Each row is followed by its group and then its class within the group.
[  2   6  10   0  -6   1  -6   1 -12  10 -17   2  -8  -5   4  10   1  11
  -1  -5   2  13   9   4  -1  -8  -9  53  15]	FP:Rt
[ -4   0  17   0   2  -6   2   0  -3  -2  11   3  -4  -6   1  18   1   5
   4   1   0  -6   5   0  -4 -14  -4  56   7]	ZP:QT
[ 10  -1  -4  -6  11   2  -2  -3   3 -32   5   6   3 -13   4  12  -4   6
  -3   7   1 -16   3   1   4  23  -2  80   0]	Rf:SL
[  4   2 -12   3   2   7   0  -5  -3  -6 -10 -11 -10  -1  -6  24  -1 -18
  -8   6 -10  -1   9   3  -6  13  -6  22  15]	FP:RM
[ -1   6   2   0  -1  -9  -8   1  -5 -21  13   2 -15  -3  -4   1   3  -1
   2  -7  -6   4   4   5   2 -46  -4   1   9]	ZD:FQ
[  4   2  20  -7   4  -5 -12 -11  -3 -38   3  11   8 -16  15  -8  -4  22
   7 -10   3 -13   9   6  10 -28  -2  93   8]	Rf:SL
[ -1   9  12  -3  -2  -4   4  -8  -2 -17  -2   4   6  -5  13  10  -4  18
   0  -8  -2  -8   1  -3   5 -20   1  54   1]	Rf:Br
[  3   4  24   5  12  -2  -7  -4   1  13 -16   9  -1  -9   8  -5  -3   8
  -3 -10   1  17   5   6   0  -7   9  69   4]	FP:Rt
[ -3  -1  -9  -6   3  -2  -9  -5   0 -31  -2  11  -8  -7  -3  22  -2   9
   3   7   1 -19   2  -2   6  -9  -3  72  11]	Rf:SL
[ -5   1  14 -12   3  -7   3   0   3  26   9  10   0   0   0  10   2  10
  -4   9   5   1 -11 -12   2 -20  10  32 -13]	ZP:GH
[  8  -2 -32   2  -6  13  -1   9  -4  -5 -10 -14 -13  -1 -18  22   2 -20
  -3  11  -8   5  13   2  -7  65 -15   8  13]	FP:RM
[ -6  -3  -1   3   3  -7   0  -3   5 -34  21   6  -7  -7   0   1  -1   0
   2  -6  -5 -13   8   1   2  -1  -1  32   0]	ZP:QT
[ -1   2  10   1   0 -10 -11   0   5 -10  -2  18  -4  -4   2  10   1   0
   0  -5  -1   3 -10   1   4 -35  -4  24   3]	ZD:FQ
[  8   7  16  -5   0  -2  -2  -9  -7  11  -3   1  -9  -5   4   7  -1   7
  -5 -10   0   7  14   9  -1   2  -6  66  12]	FP:Rt
[ -8  10  47   3   5 -19  -5 -14   7   4 -23  23   6  -6  19  24   1  11
  -2 -14  -2   2 -11   0   5 -75   7  94  14]	Rf:SL
[  1   5  11  -1  -3 -13 -23   6  -7  -2  -1   9  -3  -6 -12  -4  -2   7
   3  -5  -1   8   2   4   3 -33  -2  10   8]	ZD:Bl
[ -6   6  13   6  -2  -1 -13  -6  -1  15  -8 -24   4  -6   2   7  -1  21
   2  -4  -1   2   1  -3   3 -43  -2   6   8]	Rf:Br
[ -3   8   4  -7   0   4 -26  -7 -16 -39   8  -4   0 -27  -7  17  -2  28
  12 -10  -9 -19  20   7  12  14 -29  94  24]	Rf:SL
[  6  -1   3  -2   3  -8  -6  -7   2 -36  -5  20  -5   4  -2   7   0  -1
   0  -4   0  -5  -1  -3   6 -41   0  29   4]	ZD:FQ
[-11   7  28  -5   0  -8  -9 -14  -5   8 -13  20   2  -9   5  30  -8  27
   7  -9   2  -1  -1   1   9 -38 -10  83  16]	Rf:SL
[  1   0  -7  -7  -4   4 -18   0  -5 -32   8  -1  -1  -6 -11  -5  -1   7
   6  -8  -1  -4   8  11   7   0 -22 -19   5]	ZD:FQ
[  0   0  28   5   8 -12  -4  -4   7  -1   2  23  -2   7  13  -4  -2  10
  -2 -13   1   8  -3   7   2 -76  10  13  -4]	ZD:FQ
[  0   9  15  -8   7  -8  -2 -19   2 -39  -6  18   7  -8  10  11   2  25
   2 -13   0 -15  10  -2  15 -16  -3  94   4]	Rf:SL
[ 12  -4  30  -4  -4 -10 -16   4  -4  15  -6  17   3  -9   6 -17  -2  20
  -1 -16   3   7  12   5   5  15  -5  80   4]	FP:RM
[ -1   3   0   2  13  -1  -2  -8   5 -39  12   0 -10 -25  -6  20  -8 -10
   6  -4  -7  -9  13  -4   4   3 -11  37  13]	ZD:FQ
[ -2  -1  11   0   5  -5  -9  -3   1 -11  -2   1  -8  -6   3  -5   1  -6
   0  -6  -6   1   7   6   6 -16  -4  36   3]	ZD:Bl
[ -2  -1  13  -1   1  -8 -11  -7  -2  -4   4  12   2  -6   3   5   3   9
  -1 -14  -3   8   5   5   1  -4   0  44   8]	FP:Rt

Each row is followed by its group and then its class within the group.
[ -5   5   5  10   1  -2   2  -4   7  -1  -1  -7   1 -12   3  -2   5   7
   1   0   2   3   0  -1   0  -7  -2   3  -2]	M:Z
[-4  8 -7 -2  0  1  7  2  2 -4 -6 -3  6  7  1 -1  4  2  1  2 -5 -2  1 -2
  1 -3 -1  4 -8]	K:J
[-2  4  6  4  0  1  2 -2  5  4 -1 -3  1 -1 -2 -3 -4  1  5  2  3  3  0  4
 -1 -6  5  0 -3]	M:X
[ -2   3  -3   4 -11   1  10   1   3  -2  -5  -5   2   3   0  -3  -3   0
   3  -3   2  -2   4  13   4  -8   1   5  -6]	K:T
[  3  -2  -4   4   1  -3  -7  -3   0  -1   0  -2  -2 -11  -5   1   7   4
   0  -1  -5  -1   2  -7  -1   5  -1  -7  -4]	B:U
[ -8  10   2  -4   5   0   2  -3   4 -10   0   9   4 -13  -2  -5   1   0
   7   9   0   5   0 -20  -3  -1   1   6  -6]	M:X
[ -1   7  -2   0   3   2   3   3   7  -6 -11   2   8   6   1   1   8   3
  -2  -2  -2  -5  -4   1   2  -8  -3   4   5]	K:J
[ -5   3   6   1  -1  -5   0  -3   0  -3   0   3   3 -13  -3  -5   2   0
   3   8   2   4  -1   5  -2  -2   0   3  -3]	M:Z
[  0   2  -3   5   1  -2  -7  -4   7  -1   4   6  11  -1  -3  -1  -5   0
   2  -4   2  -6  -1 -24  -2  -2   0  -7   0]	B:V
[  3  -3  -2  17  -2  -5  -8  -5   2  -2   0   5   2 -21  -1  -2   3   7
   1  -4   1   5   1   5  -3  -3  -1   0   4]	B:E
[  0   0 -12   1  -2  -3   1   6   6   1  -3  -7   4  10   0   2   3  -1
  -1  -6  -3  -2   0   3   4   1  -2  -5  -5]	K:R
[  5   0  -2   1   7  -1   2   0   4   5  -3 -16   2   2  -2   1   6   5
   3 -11   2  -1   4  -2   3   1   3  -8  -3]	P:D
[  2  -3  -6   4  -3   1  -8  -6   5  -2   0   8   5  -3  -4   1   1   6
  -2  -6   2  -3   2 -14   2  -3   0  -5   5]	B:V
[ 0  7  0  0  0 -3 -6 -2  6 -3 -4  8  0  0 -2  2  1  1 -3  8 -5  4  0 -9
 -5  0 -3 -1 -6]	M:W
[ -2   6  -3   1   6   2   8   1   2   0  -9 -11   3   9 -24  -1   5   2
   4   1   0  -4   3  12   5 -10   0   4  -7]	K:T
[  0   3   0  -6   4  -1  -2   1  -3  -3  -9   4   3  -3  -1  -3   1   0
   1   7  -5   1   0  -3  -2   1   2   4 -10]	M:W
[ -7  -5  -9  14  -3  -5 -10  -2   1  -2   1   5   7 -10  -2   1   1   8
   0   1  -6   6   1  -8  -6   1  -3   6  -1]	B:E
[ -2   3  -3   4   7   1   8   1   2   3   3 -13  10  11  -4   1  -2   3
   4  -7   3  -5   3 -17   1  -1   3  -3  -2]	P:Q
[ -6  -2  -5   5   5  -1   8   6  -6   2   5 -18   4   9   0  -1   2   4
   5  -7  -2  -4   0  -1   3   2   2   3  -2]	P:Q
[-2  3 -3  9  0 -2 -9  0  6 -3 -6  3  5 -8  0  0  7  3 -3 -4 -2  0 -2 -1
 -3 -3  2 -3  2]	B:E
[  3  -1   4   2   9  -3 -10  -4   7  -1   3   6   3  -9  -1   2   1   0
   1  -2   2   6   1  -9  -4  -3  -4  -4   8]	B:U

Each row is followed by its group and then its class within the group.
[  2   4   3   5   9   1  -1  -2  10  -5   0   5   2   0   5  -4   5   5
  -4   3   2 -17 -10   3   3   1  -4  -8   4]	S:[64]
[  7  12  -4   1   0   4  -1   0  -1   4   2  -4  11   2   1   0   1  -2
  -2  -3   7   1  -2  -5  -3  -6 -12  -8  -3]	H:[61]
[  7   2  -5   2   5   1   4   6  -9  10  -1  -7   3   0   1  -7  -6   0
   2  -5   7   3  -1  -4  -4  -1 -14  -1   4]	H:[62]
[  4   8  -2   0   0   3   0   5   0   1   0  -3   6   3   4  -5   2   0
  -2  -3   6   6   0  -3  -3  -2 -14   2  -4]	H:[62]
[ -2  -1  -2   5   6   5   3  -2   7 -12   2  -4 -10 -10   4  -3   3   3
  -1   1   1 -11 -13  -1   2   8   2  -5   3]	S:[64]
[-4  5 11 -2  8  1 -2  5  7  8  0 -1  4  2 10 -4 -3  2 -1 -5  3 -5  3  1
  4  0 -1 -2  3]	S:[66]
[ -2  -5   1  -5   6   3  -4   9   6   5  -3  -3   1  -3  14  -7   0   6
  -3  -2  -6 -13  -4   5  -1   2  -2  -7   4]	S:[64]
[  3  10  -5   3   7   3   0   6   1   7  -1  -2   3  13   1  -9  -5  -6
  -2  -5   7   4  -3  -3  -2  -1 -18   9   6]	H:[61]
[  5  -6   6   1   5   3  -1  -3   6  -1   1   0 -10   2  10   0   2   6
   3   0  -5 -11  -3  -6   7   2  -2   1  -1]	S:[64]
[  4  18 -10   5   7   3  -1  -5   0   3   1  -6   8  -1  -3   2  -1   0
  -4   1  -2   0  -5  -3  -7  -1 -10  -2   1]	H:[62]
[  8   6  -3   0  -2   5   1  12  -5  12   1   1   8   5   0   2   3  -1
   1  -2   3   4   0   1  -5  -9 -14   3  -2]	H:[62]
[  4  -1  -5  -1   2   0  -2  11  -5  21  -2  -4   9  12   8  -6 -13  -2
  -2 -11  -5   9   3  -4  -4  -5 -13   9  -3]	H:[61]
[ -1  -1   5   4   6   2  -2  -1  10  -1   2  -1  -4  -2   3   0   0   3
   0   0   0 -11  -3  -6   5  -4   0  -3   2]	S:[64]

Each row is followed by its group and then its class within the group.
[-7 -7 16  0  2  0 -2  0 -6  1  6  2  4  6 -4 -3 -3 -8  4 -8  3  7 -1 -8
  1 -2  4  1 -3]	MQ:C
[-10  -6  12   6   1  -6  -4  -7  -3  -3  -6   8   1   3  12   2   0  -2
   2  -3   5   4  -1  -9   3   5   1   4  -4]	TG:G
[-12  -6  14   3  -2   5   1  -2   3   1   3   3   5   7  -5  -1   1  -9
  -1  -4   4  -1   3 -12   3  -2   6  -1   7]	MQ:C
[ 1 -6 20  4  6 -4 -2  2 -3  2  3 -4  0  4 -4  2 -7 -8  4 -4  9  1  4  0
 -3 -4  4  0 -2]	MQ:L
[  2  -9  10   4  -1   2  -5   2  -2  -2  10  -1   5   4 -11  -6   2 -11
   3 -11   7   6   2  -3   1  -4   4   0  -2]	MQ:L
[-1 -3 11  4  1 -6  3 -6 -6 -2 -8  7 -7  2 14  3  3  3  2 -1  6 10 -2 -5
  0  2  1 -1 -4]	TG:G
